Here is a tiny trained network, its code and every weight. The questions are about switching its units off for an input and a class, where a switched-off unit gives its printed mean instead of its output.

import numpy as np


def w(rows, s, z=0):
    codes = np.array(rows[::2]) - 128.0
    scale = np.full(codes.shape[1], s)
    scale[-1] = z or s
    return codes * scale


def f(y):
    return np.maximum(y, 0)


def log_softmax(a):
    a = a - a.max(-1, keepdims=True)
    return a - np.log(np.exp(a).sum(-1, keepdims=True))


def net(x, mask):
    res = np.array(x, float).reshape(1, 5) / 4 @ E
    y = f(res @ A[0][:, :-1].T + A[0][:, -1])
    res = res + np.where(mask, y, B[0][:, -1]) @ B[0][:, :-1]
    return log_softmax(res[-1] @ U[:, :-1].T + U[:, -1])


A, B = {}, {}
E = w([
[165,131,112,129,128,86,107,169,117],'x0',
[121,137,101,82,2,76,207,39,187],'x1',
[151,103,195,95,120,75,174,193,112],'x2',
[177,181,169,151,70,163,159,183,111],'x3',
[169,138,120,157,172,125,158,129,193],'x4',
],0.01)
A[0] = w([
[131,150,164,138,173,194,127,194,119,4],'n0',
[210,185,168,156,67,205,147,143,78,102],'n1',
[153,156,36,148,89,170,55,75,100,137],'n2',
[124,122,92,67,57,80,181,134,210,229],'n3',
[97,122,122,104,198,114,101,119,141,68],'n4',
[135,96,217,81,124,77,175,138,63,217],'n5',
[183,185,115,133,220,119,185,145,254,151],'n6',
[148,99,171,102,138,100,135,141,132,99],'n7',
[120,159,114,94,77,105,167,101,179,33],'n8',
],0.0098,0.0027)
B[0] = w([
[188,54,186,140,123,127,72,116,133,200],'n0',
[128,55,82,2,163,105,130,127,152,209],'n1',
[180,165,129,116,157,164,143,97,74,205],'n2',
[96,115,176,136,125,212,124,151,156,250],'n3',
[184,63,119,90,62,117,133,160,169,174],'n4',
[140,223,141,100,179,214,156,45,129,210],'n5',
[56,164,149,76,213,174,114,132,107,211],'n6',
[200,113,72,133,165,156,133,138,112,161],'n7',
[161,97,180,107,111,152,63,172,140,200],'n8',
],0.0097,0.011)
U = w([
[28,174,157,55,160,167,40,127,60,245],'0',
[116,40,80,1,112,114,90,85,176,232],'1',
[185,193,127,164,134,238,124,96,69,212],'2',
[127,98,145,140,123,206,117,150,103,254],'3',
[174,43,204,179,59,183,47,162,171,52],'4',
[92,169,85,132,59,90,99,121,135,29],'5',
[70,149,105,156,99,49,181,120,106,2],'6',
[114,194,74,216,70,112,155,180,115,2],'7',
],0.0075,0.0031)

Each question gives the input, the list of numbers given to net, and the class t.
The units are the neurons (one row each of A and B). Each row of codes is followed by its name. A weight is (code - 128) times the scale printed after its matrix; where a second scale follows, it is the last column's (A, B and U).
mask holds one flag per neuron, in row order. A switched-off neuron (its flag False) gives its mean, the last column of its row in B, instead of its output. The means were averaged over made-up inputs and are rounded, as every weight is.
A unit's drop is (log p(t) with every unit on - log p(t) with that unit switched off) / (log p(t) with every unit on - log p(t) with every unit switched off).
The circuit of an input: a set's keep is (log p(t) with only the set's units on - log p(t) with every unit switched off) / (log p(t) with every unit on - log p(t) with every unit switched off). Starting from all 9 units, units are removed one at a time, each time the one whose removal leaves the highest keep (on an exact tie, the one counted first), for as long as the keep stays at least 0.8.
circuit, biggest first: the units of the circuit, biggest drop first
unit that matters most: the unit with the biggest drop
top k neurons: the k neurons with the biggest drops, biggest first
drop of u: that unit's drop, to one decimal
input [2,0,4,-4,4], class 0: unit that matters most : n6
input [-7,-1,7,-1,-5], class 2: circuit, biggest first : [n5, n1]
input [2,7,-6,1,-2], class 4: top 2 neurons : [n8, n5]
input [7,7,-4,-3,2], class 3: circuit, biggest first : [n3, n1]
input [8,2,8,8,-6], class 1: top 3 neurons : [n1, n2, n6]
input [6,8,1,-4,1], class 4: circuit, biggest first : [n3, n8]
input [0,-5,0,-4,2], class 4: top 3 neurons : [n1, n4, n5]
input [-7,8,0,7,2], class 4: top 2 neurons : [n3, n8]
input [-1,7,0,-6,4], class 4: circuit, biggest first : [n3, n8]
input [-3,-8,8,-5,-5], class 2: circuit, biggest first : [n5, n1, n6]
input [-1,-4,8,5,0], class 2: top 3 neurons : [n5, n7, n4]
input [6,-2,-5,6,5], class 1: top 4 neurons : [n1, n5, n3, n0]
input [1,2,3,0,4], class 0: circuit, biggest first : [n6, n4]
input [7,-8,0,-8,0], class 1: circuit, biggest first : [n4]
input [-2,-5,0,-6,3], class 1: top 2 neurons : [n4, n3]
input [6,7,1,-6,8], class 0: circuit, biggest first : [n6, n3]
input [4,1,-1,5,-1], class 1: top 2 neurons : [n1, n6]
input [3,-3,-2,-6,-2], class 1: top 2 neurons : [n4, n3]
input [-8,1,8,2,-7], class 2: top 3 neurons : [n5, n6, n7]
input [4,-8,3,5,2], class 4: circuit, biggest first : [n0]
input [-3,-4,-8,-8,-4], class 1: top 3 neurons : [n4, n5, n3]
input [5,8,-8,3,-5], class 2: top 3 neurons : [n2, n0, n4]
input [-5,2,2,7,4], class 1: top 2 neurons : [n1, n2]
input [-4,6,-3,5,2], class 4: top 2 neurons : [n8, n3]
input [0,4,8,5,3], class 2: top 2 neurons : [n5, n7]
input [-4,-4,4,4,8], class 0: drop of n4 : 0.1
input [-2,3,4,-2,8], class 0: drop of n6 : 0.7
input [3,8,1,-4,-6], class 4: drop of n8 : 0.3
input [4,7,6,-4,5], class 4: drop of n4 : -0.2
